Below are the code and all the weights of a small trained network. Each question names an input and a class and asks about switching units off, where a switched-off unit gives its printed mean instead of its output.

import numpy as np


def w(rows, s, z=0):
    codes = np.array(rows[::2]) - 128.0
    scale = np.full(codes.shape[1], s)
    scale[-1] = z or s
    return codes * scale


def norm(h):
    return h / np.sqrt((h * h).mean(-1, keepdims=True) + 1e-5)


def f(y):
    return np.maximum(y, 0)


def log_softmax(a):
    a = a - a.max(-1, keepdims=True)
    return a - np.log(np.exp(a).sum(-1, keepdims=True))


def net(x, mask):
    res = np.array(x, float).reshape(1, 5) / 4 @ E
    u = 0
    for l in range(3):
        y = f(norm(res) @ A[l][:, :-1].T + A[l][:, -1])
        res = res + np.where(mask[u : u + 12], y, B[l][:, -1]) @ B[l][:, :-1]
        u += 12
    return log_softmax(norm(res)[-1] @ U[:, :-1].T + U[:, -1])


A, B = {}, {}
E = w([
[115,125,123,97,137,36,143],'x0',
[60,179,195,99,148,163,136],'x1',
[195,137,147,71,144,117,145],'x2',
[119,127,122,56,59,189,125],'x3',
[181,145,253,161,71,106,149],'x4',
],0.015)
A[0] = w([
[75,124,72,120,103,142,128,174],'L0N0',
[234,113,68,118,50,129,133,191],'L0N1',
[120,128,158,164,134,30,126,41],'L0N2',
[71,128,152,129,117,169,125,3],'L0N3',
[42,136,75,83,144,133,135,130],'L0N4',
[93,137,126,14,132,161,130,92],'L0N5',
[104,127,89,1,174,91,131,94],'L0N6',
[119,133,110,126,57,139,130,190],'L0N7',
[181,140,89,137,230,154,129,29],'L0N8',
[184,121,158,97,168,41,123,27],'L0N9',
[236,123,195,129,81,164,132,89],'L0N10',
[48,138,183,115,169,172,134,79],'L0N11',
],0.024,0.0046)
B[0] = w([
[57,139,62,103,104,123,176,206],'L0N0',
[147,53,76,31,104,154,77,234],'L0N1',
[121,101,136,150,119,13,113,205],'L0N2',
[33,93,152,148,154,173,125,171],'L0N3',
[104,173,77,120,177,51,36,226],'L0N4',
[163,137,166,20,81,92,90,206],'L0N5',
[116,106,115,32,50,154,105,215],'L0N6',
[166,127,141,83,164,170,83,180],'L0N7',
[180,48,118,165,215,204,91,181],'L0N8',
[57,119,177,111,180,118,252,202],'L0N9',
[244,206,118,202,63,140,88,247],'L0N10',
[72,138,168,117,82,194,118,209],'L0N11',
],0.029,0.016)
A[1] = w([
[155,130,167,132,129,172,138,119],'L1N0',
[133,149,183,130,196,117,81,165],'L1N1',
[110,153,133,116,135,109,104,76],'L1N2',
[59,195,173,193,122,155,106,72],'L1N3',
[177,151,213,112,110,172,153,165],'L1N4',
[63,89,70,197,204,120,139,105],'L1N5',
[148,90,79,123,211,59,162,121],'L1N6',
[143,212,93,133,183,125,146,2],'L1N7',
[91,152,169,171,82,4,191,145],'L1N8',
[161,225,194,137,146,58,213,52],'L1N9',
[130,97,81,206,95,123,115,72],'L1N10',
[190,91,236,127,106,153,137,194],'L1N11',
],0.024,0.004)
B[1] = w([
[121,142,182,143,154,150,113,167],'L1N0',
[124,165,127,72,103,130,144,160],'L1N1',
[120,154,161,97,181,115,106,168],'L1N2',
[105,138,113,69,137,152,236,205],'L1N3',
[93,128,156,198,143,156,152,215],'L1N4',
[166,146,154,202,159,125,169,206],'L1N5',
[139,71,101,153,217,171,115,213],'L1N6',
[131,89,115,124,156,191,115,133],'L1N7',
[145,173,72,123,124,4,113,249],'L1N8',
[32,162,69,130,100,48,192,205],'L1N9',
[213,141,159,35,150,113,160,168],'L1N10',
[136,182,155,164,136,108,184,235],'L1N11',
],0.035,0.012)
A[2] = w([
[47,140,107,209,39,95,89,43],'L2N0',
[158,100,169,52,64,45,99,97],'L2N1',
[86,81,50,45,43,141,103,12],'L2N2',
[117,152,166,197,167,148,134,65],'L2N3',
[204,111,119,226,20,119,14,9],'L2N4',
[50,53,89,26,76,136,48,78],'L2N5',
[128,93,128,165,137,148,79,50],'L2N6',
[133,161,98,84,181,69,70,122],'L2N7',
[138,7,108,204,181,80,84,62],'L2N8',
[181,155,137,150,128,152,38,58],'L2N9',
[45,91,74,119,137,212,98,99],'L2N10',
[23,102,79,229,191,142,112,2],'L2N11',
],0.017,0.0042)
B[2] = w([
[92,62,89,117,115,134,155,146],'L2N0',
[128,98,88,169,165,192,152,193],'L2N1',
[74,137,157,79,135,109,102,212],'L2N2',
[101,89,136,110,76,181,138,152],'L2N3',
[165,172,117,214,80,63,68,171],'L2N4',
[115,150,172,26,141,96,103,250],'L2N5',
[118,114,157,161,132,100,109,137],'L2N6',
[97,96,175,154,110,145,63,203],'L2N7',
[138,93,14,180,135,184,121,170],'L2N8',
[111,147,116,166,87,89,79,161],'L2N9',
[180,136,143,103,59,141,101,191],'L2N10',
[137,90,254,209,104,138,93,160],'L2N11',
],0.029,0.017)
U = w([
[168,48,81,189,206,137,118,24],'0',
[83,104,134,12,119,139,68,252],'1',
[79,177,203,163,110,201,215,52],'2',
[225,179,142,176,53,138,79,148],'3',
[78,151,106,162,125,6,203,74],'4',
],0.018,0.0031)

Each question gives the input, the list of numbers given to net, and the class t.
The units are the neurons (one row each of A and B). Each row of codes is followed by its name. A weight is (code - 128) times the scale printed after its matrix; where a second scale follows, it is the last column's (A, B and U).
mask holds one flag per neuron, layer by layer. A switched-off neuron (its flag False) gives its mean, the last column of its row in B, instead of its output. The means were averaged over made-up inputs and are rounded, as every weight is.
A unit's drop is (log p(t) with every unit on - log p(t) with that unit switched off) / (log p(t) with every unit on - log p(t) with every unit switched off).
The circuit of an input: a set's keep is (log p(t) with only the set's units on - log p(t) with every unit switched off) / (log p(t) with every unit on - log p(t) with every unit switched off). Starting from the 12 units with the biggest drops (on a tie, the unit counted first), units are removed one at a time, each time the one whose removal leaves the highest keep (on an exact tie, the one counted first), for as long as the keep stays at least 0.8.
circuit, biggest first: the units of the circuit, biggest drop first
unit that matters most: the unit with the biggest drop
top k neurons: the k neurons with the biggest drops, biggest first
top k neurons in layer l: the k neurons of layer l with the biggest drops, biggest first
drop when u is switched off: that unit's drop, to one decimal
input [-4,4,8,-4,6], class 4: unit that matters most	L1N9
input [6,-1,-7,-7,-1], class 4: top 3 neurons	[L0N1, L1N8, L0N2]
input [-8,1,-2,4,1], class 2: top 2 neurons	[L0N4, L0N3]
input [-8,-8,-8,0,-5], class 0: top 3 neurons	[L0N6, L0N5, L0N11]
input [2,-8,-3,-2,-1], class 0: top 2 neurons in layer 0	[L0N6, L0N5]
input [-7,4,-8,5,3], class 2: top 2 neurons	[L0N1, L0N4]
input [-5,-8,-1,-5,8], class 3: top 2 neurons in layer 0	[L0N10, L0N1]
input [-3,-5,2,7,1], class 3: top 2 neurons	[L0N10, L2N4]
input [-4,5,6,4,7], class 3: top 2 neurons	[L0N10, L0N9]
input [4,6,3,-8,-1], class 4: top 3 neurons in layer 0	[L0N1, L0N9, L0N2]
input [-3,-4,-4,1,-8], class 0: top 2 neurons in layer 1	[L1N5, L1N6]
input [-6,3,-1,-7,-3], class 2: drop when L0N11 is switched off	0.3
input [-7,7,7,3,5], class 2: drop when L0N1 is switched off	0.4
input [6,-6,-2,-4,5], class 4: circuit, biggest first	[L0N9]
input [-5,2,6,6,-1], class 3: drop when L0N0 is switched off	0.1
input [-7,-8,4,-8,-4], class 0: drop when L0N8 is switched off	0.0
input [-5,7,0,5,1], class 2: top 2 neurons in layer 0	[L0N1, L0N6]
